Below is a small trained network, with its code and all its weights. Each question gives an input and a class and asks what happens when units are switched off, that is, made to give their printed mean instead of their output.

import numpy as np


def w(rows, s, z=0):
    codes = np.array(rows[::2]) - 128.0
    scale = np.full(codes.shape[1], s)
    scale[-1] = z or s
    return codes * scale


def norm(h):
    return h / np.sqrt((h * h).mean(-1, keepdims=True) + 1e-5)


def f(y):
    return np.maximum(y, 0)


def log_softmax(a):
    a = a - a.max(-1, keepdims=True)
    return a - np.log(np.exp(a).sum(-1, keepdims=True))


def net(x, mask):
    res = np.array(x, float).reshape(1, 2) / 4 @ E
    u = 0
    for l in range(4):
        y = f(norm(res) @ A[l][:, :-1].T + A[l][:, -1])
        res = res + np.where(mask[u : u + 8], y, B[l][:, -1]) @ B[l][:, :-1]
        u += 8
    return log_softmax(norm(res)[-1] @ U[:, :-1].T + U[:, -1])


A, B = {}, {}
E = w([
[229,199,213],'x0',
[28,255,198],'x1',
],0.0058)
A[0] = w([
[184,151,196,24],'0.n0',
[244,151,115,102],'0.n1',
[81,35,93,12],'0.n2',
[207,149,216,36],'0.n3',
[198,90,47,51],'0.n4',
[139,116,145,2],'0.n5',
[31,172,194,201],'0.n6',
[139,152,254,79],'0.n7',
],0.0059,0.0086)
B[0] = w([
[113,192,86,128],'0.n0',
[177,142,105,166],'0.n1',
[228,201,230,129],'0.n2',
[102,231,164,137],'0.n3',
[193,20,122,138],'0.n4',
[254,236,226,128],'0.n5',
[192,117,117,254],'0.n6',
[140,95,68,154],'0.n7',
],0.0091,0.006)
A[1] = w([
[106,164,155,4],'1.n0',
[122,97,141,230],'1.n1',
[187,133,94,199],'1.n2',
[156,110,168,188],'1.n3',
[85,169,131,18],'1.n4',
[64,165,150,75],'1.n5',
[91,249,135,122],'1.n6',
[96,182,135,60],'1.n7',
],0.016,0.0039)
B[1] = w([
[136,2,87,141],'1.n0',
[73,165,184,171],'1.n1',
[65,82,158,254],'1.n2',
[82,175,95,187],'1.n3',
[103,62,122,144],'1.n4',
[163,68,63,153],'1.n5',
[138,66,110,227],'1.n6',
[110,69,100,158],'1.n7',
],0.0094,0.008)
A[2] = w([
[127,144,39,114],'2.n0',
[168,173,178,126],'2.n1',
[181,101,92,3],'2.n2',
[188,80,99,157],'2.n3',
[109,119,8,71],'2.n4',
[103,94,53,55],'2.n5',
[113,138,11,180],'2.n6',
[162,149,187,97],'2.n7',
],0.013,0.004)
B[2] = w([
[140,230,201,163],'2.n0',
[138,244,163,183],'2.n1',
[149,58,92,148],'2.n2',
[208,88,88,253],'2.n3',
[110,161,189,226],'2.n4',
[201,203,122,248],'2.n5',
[197,228,194,231],'2.n6',
[199,254,163,185],'2.n7',
],0.0082,0.0046)
A[3] = w([
[137,200,162,117],'3.n0',
[191,181,117,105],'3.n1',
[92,206,2,54],'3.n2',
[173,201,150,68],'3.n3',
[179,136,150,121],'3.n4',
[213,28,94,64],'3.n5',
[87,136,42,1],'3.n6',
[149,124,45,49],'3.n7',
],0.014,0.0071)
B[3] = w([
[212,191,189,208],'3.n0',
[50,142,178,202],'3.n1',
[250,205,213,128],'3.n2',
[107,178,158,202],'3.n3',
[108,159,116,195],'3.n4',
[197,86,106,254],'3.n5',
[201,46,91,128],'3.n6',
[160,61,183,138],'3.n7',
],0.012,0.0085)
U = w([
[223,52,147,254],'0',
[162,232,251,233],'1',
[43,60,196,226],'2',
[60,187,6,2],'3',
[78,173,58,2],'4',
[64,193,16,2],'5',
[61,194,4,2],'6',
[72,190,49,2],'7',
],0.013,0.0086)

Each question gives the input, the list of numbers given to net, and the class t.
The units are the neurons (one row each of A and B). Each row of codes is followed by its name. A weight is (code - 128) times the scale printed after its matrix; where a second scale follows, it is the last column's (A, B and U).
mask holds one flag per neuron, layer by layer. A switched-off neuron (its flag False) gives its mean, the last column of its row in B, instead of its output. The means were averaged over made-up inputs and are rounded, as every weight is.
A unit's drop is (log p(t) with every unit on - log p(t) with that unit switched off) / (log p(t) with every unit on - log p(t) with every unit switched off).
The circuit of an input: a set's keep is (log p(t) with only the set's units on - log p(t) with every unit switched off) / (log p(t) with every unit on - log p(t) with every unit switched off). Starting from the 12 units with the biggest drops (on a tie, the unit counted first), units are removed one at a time, each time the one whose removal leaves the highest keep (on an exact tie, the one counted first), for as long as the keep stays at least 0.8.
circuit, biggest first: the units of the circuit, biggest drop first
unit that matters most: the unit with the biggest drop
k most important neurons: the k neurons with the biggest drops, biggest first
top k neurons in layer l: the k neurons of layer l with the biggest drops, biggest first
drop when u is switched off: that unit's drop, to one decimal
input [-6,6], class 0: 2 most important neurons -> 1.n6, 1.n4
input [-1,1], class 2: circuit, biggest first -> 1.n2, 3.n0
input [-1,4], class 0: circuit, biggest first -> 1.n6
input [-1,-1], class 2: 2 most important neurons -> 2.n6, 3.n0
input [1,2], class 2: top 2 neurons in layer 3 -> 3.n0, 3.n5
input [8,8], class 0: top 3 neurons in layer 0 -> 0.n1, 0.n7, 0.n4
input [-1,2], class 2: 2 most important neurons -> 1.n2, 0.n6
input [-1,-3], class 2: 3 most important neurons -> 1.n1, 0.n6, 1.n6
input [0,2], class 2: 4 most important neurons -> 1.n2, 0.n6, 2.n6, 3.n0
input [-4,-3], class 1: 3 most important neurons -> 0.n6, 1.n6, 1.n2
input [2,0], class 2: 2 most important neurons -> 1.n2, 2.n6
input [-3,-2], class 2: top 4 neurons in layer 2 -> 2.n7, 2.n6, 2.n3, 2.n1
input [2,1], class 2: top 3 neurons in layer 2 -> 2.n5, 2.n6, 2.n3
input [-3,2], class 2: unit that matters most -> 0.n6
input [-6,-5], class 1: top 2 neurons in layer 2 -> 2.n6, 2.n5
input [2,-3], class 2: top 3 neurons in layer 1 -> 1.n2, 1.n6, 1.n5
input [-5,-3], class 1: 2 most important neurons -> 1.n2, 0.n6
input [2,8], class 0: drop when 1.n6 is switched off -> 0.8
input [-6,-4], class 1: drop when 1.n2 is switched off -> 0.5
input [-8,-7], class 1: most important neuron -> 2.n6
